A =
[[131, 131, 131, 130, 132, 123, 131, 132],
 [117, 118, 128, 130, 132, 130, 140, 135],
 [125, 128, 130, 120, 122, 118, 120, 119],
 [140, 145, 149, 135, 136, 132, 128, 121],
 [128, 136, 141, 138, 145, 139, 140, 138],
 [120, 124, 130, 125, 128, 125, 129, 126],
 [146, 149, 143, 147, 154, 133, 133, 137],
 [129, 129, 131, 127, 128, 124, 132, 132],
 [127, 137, 143, 124, 129, 131, 124, 121],
 [134, 138, 145, 136, 135, 130, 128, 119],
 [114, 121, 135, 120, 121, 128, 127, 117],
 [128, 136, 136, 125, 133, 128, 124, 126],
 [111, 120, 116, 114, 127, 119, 120, 130]]
Indices start at 0.
row 0 col 0	131
row 4 col 0	128
row 2 col 7	119
row 9 col 0	134
row 11 col 5	128
row 4 col 2	141
row 2 col 0	125
row 0 col 2	131
row 3 col 0	140
row 5 col 1	124
row 3 col 1	145
row 0 col 3	130
row 3 col 3	135
row 12 col 4	127
row 5 col 7	126
row 0 col 4	132
row 1 col 3	130
row 12 col 6	120
row 8 col 7	121
row 1 col 0	117
row 11 col 0	128
row 7 col 5	124
row 5 col 5	125
row 4 col 1	136
row 2 col 3	120
row 12 col 1	120
row 11 col 3	125
row 4 col 3	138
row 5 col 2	130
row 2 col 5	118
row 6 col 3	147
row 10 col 4	121
row 5 col 3	125

a =
[[125 128 128 126 130 136 141 133 136 124 130 110 132 125]
 [133 148 131 119 135 133 142 128 125 119 116 106 133 137]
 [129 134 126 128 134 134 138 129 132 126 135 119 130 125]
 [128 128 128 123 129 135 142 131 131 122 128 109 128 129]
 [128 139 130 123 126 135 140 129 132 128 133 117 125 125]
 [128 131 128 129 136 128 136 126 130 127 142 129 131 126]
 [132 138 130 129 138 130 137 134 127 121 136 113 138 125]
 [131 128 128 128 136 132 128 139 123 126 128 111 137 133]
 [135 140 134 129 131 133 128 130 118 129 125 119 124 132]
 [128 128 125 125 129 128 138 125 131 132 142 129 136 128]
 [127 128 136 117 134 128 139 142 128 122 134 127 133 125]
 [128 137 124 130 128 134 140 132 134 124 131 109 134 125]
 [133 128 128 124 134 132 140 128 132 121 129 111 134 128]
 [131 135 124 122 131 134 140 126 138 128 138 122 132 127]]
a[-14,-14] = 125
a[-1,2] = 124
a[-9,-13] = 131
a[1,-3] = 106
a[11,-6] = 134
a[6,-3] = 113
a[:, 6] = [141, 142, 138, 142, 140, 136, 137, 128, 128, 138, 139, 140, 140, 140]
a[:, -14] = [125, 133, 129, 128, 128, 128, 132, 131, 135, 128, 127, 128, 133, 131]
a[-8,3] = 129
a[7,-12] = 128
a[12] = [133, 128, 128, 124, 134, 132, 140, 128, 132, 121, 129, 111, 134, 128]
a[-13,-12] = 131
a[-5,-8] = 138
a[-2,9] = 121
a[12,-4] = 129
a[-2,-8] = 140
a[-10,9] = 128
a[:, -6] = [136, 125, 132, 131, 132, 130, 127, 123, 118, 131, 128, 134, 132, 138]
a[6,4] = 138
a[11,-7] = 132
a[-4,0] = 127
a[-2,-9] = 132
a[-10] = [128, 139, 130, 123, 126, 135, 140, 129, 132, 128, 133, 117, 125, 125]
a[:, 12] = [132, 133, 130, 128, 125, 131, 138, 137, 124, 136, 133, 134, 134, 132]
a[8,-11] = 129
a[:, -10] = [130, 135, 134, 129, 126, 136, 138, 136, 131, 129, 134, 128, 134, 131]
a[1,8] = 125
a[-10,-6] = 132
a[-5,-12] = 125
a[-4] = [127, 128, 136, 117, 134, 128, 139, 142, 128, 122, 134, 127, 133, 125]
a[10,-12] = 136
a[13,-14] = 131
a[4,0] = 128
a[6,-14] = 132
a[-6,9] = 129

m =
array([[113, 135, 145, 127, 133, 111, 136, 129, 112, 124, 132, 125, 128,
        118, 109, 125],
       [119, 135, 128, 146, 135, 122, 135, 116, 137, 141, 136, 152, 140,
        118, 136, 102]])
m[0][0] -> 113
m[1][15] -> 102
m[1][14] -> 136
m[:, 1] -> [135, 135]
m[:, 6] -> [136, 135]
m[0][8] -> 112
m[:, 12] -> [128, 140]
m[:, 3] -> [127, 146]
m[1][3] -> 146
m[1][13] -> 118
m[1] -> [119, 135, 128, 146, 135, 122, 135, 116, 137, 141, 136, 152, 140, 118, 136, 102]
m[0][10] -> 132
m[:, 13] -> [118, 118]
m[0][2] -> 145
m[0][1] -> 135
m[1][9] -> 141

W =
[[129 136 136 134 134 131]
 [135 133 137 134 153 131]
 [131 132 135 133 134 134]
 [132 134 135 134 134 136]
 [139 134 137 135 134 135]
 [132 133 137 135 135 134]
 [131 142 136 134 134 134]
 [140 133 136 134 133 135]
 [134 133 136 134 134 138]
 [137 132 135 134 134 134]
 [133 132 149 134 134 132]
 [136 133 133 154 134 134]
 [130 132 136 134 134 140]
 [133 132 135 134 135 132]
 [134 133 135 134 134 134]
 [136 132 135 134 136 137]]
W[0,0] => 129
W[12,5] => 140
W[5] => [132, 133, 137, 135, 135, 134]
W[13,4] => 135
W[0,3] => 134
W[10] => [133, 132, 149, 134, 134, 132]
W[9,5] => 134
W[4,3] => 135
W[10,1] => 132
W[8] => [134, 133, 136, 134, 134, 138]
W[7,1] => 133
W[:, 1] => [136, 133, 132, 134, 134, 133, 142, 133, 133, 132, 132, 133, 132, 132, 133, 132]
W[4,0] => 139
W[3,5] => 136
W[15] => [136, 132, 135, 134, 136, 137]
W[6,2] => 136
W[13,1] => 132
W[13,0] => 133
W[13,5] => 132
W[6,4] => 134
W[12,1] => 132
W[3,3] => 134
W[6,5] => 134
W[8,3] => 134
W[0,5] => 131
W[4,1] => 134
W[3,1] => 134
W[14,1] => 133
W[:, 2] => [136, 137, 135, 135, 137, 137, 136, 136, 136, 135, 149, 133, 136, 135, 135, 135]
W[15,4] => 136
W[5,2] => 137

data =
[[127 126 120 121 122 125 119 124 124 123 124 120 125 127 125 121]
 [130 131 125 128 136 131 129 130 133 130 139 135 136 141 136 131]
 [121 125 120 130 136 112 127 130 133 131 118 135 136 116 120 131]
 [129 130 121 114 111 131 120 111 116 112 131 123 115 131 130 111]
 [128 128 122 116 117 125 114 114 108 116 135 112 107 133 136 110]
 [121 124 122 113 111 121 128 112 120 112 135 127 118 141 129 118]
 [117 120 115 130 111 110 111 114 107 123 114 110 108 114 116 109]
 [122 130 117 123 126 122 117 124 124 122 139 120 125 135 135 122]
 [124 127 125 119 118 127 125 120 127 118 124 121 126 125 123 122]]
data[-9][-16]	127
data[:, -12]	[122, 136, 136, 111, 117, 111, 111, 126, 118]
data[-9]	[127, 126, 120, 121, 122, 125, 119, 124, 124, 123, 124, 120, 125, 127, 125, 121]
data[-4]	[121, 124, 122, 113, 111, 121, 128, 112, 120, 112, 135, 127, 118, 141, 129, 118]
data[8][-3]	125
data[-6][2]	121
data[-1][-6]	124
data[-2][6]	117
data[-2][1]	130
data[:, 13]	[127, 141, 116, 131, 133, 141, 114, 135, 125]
data[-6][6]	120
data[8][-7]	118
data[1][15]	131
data[5][11]	127
data[-6][-7]	112
data[8]	[124, 127, 125, 119, 118, 127, 125, 120, 127, 118, 124, 121, 126, 125, 123, 122]
data[0][7]	124
data[7][10]	139
data[6]	[117, 120, 115, 130, 111, 110, 111, 114, 107, 123, 114, 110, 108, 114, 116, 109]
data[-2][-4]	125
data[2][-7]	131
data[:, 0]	[127, 130, 121, 129, 128, 121, 117, 122, 124]
data[-4][-1]	118
data[-4][13]	141
data[-5][2]	122
data[-1][12]	126
data[1][-12]	136
data[:, -10]	[119, 129, 127, 120, 114, 128, 111, 117, 125]
data[-2][0]	122
data[6][-6]	114
data[2][13]	116
data[7][-12]	126
data[8][8]	127
data[2][-9]	130
data[:, -2]	[125, 136, 120, 130, 136, 129, 116, 135, 123]
data[-2][-13]	123
data[:, 15]	[121, 131, 131, 111, 110, 118, 109, 122, 122]
data[-3][-8]	107
data[6][-1]	109
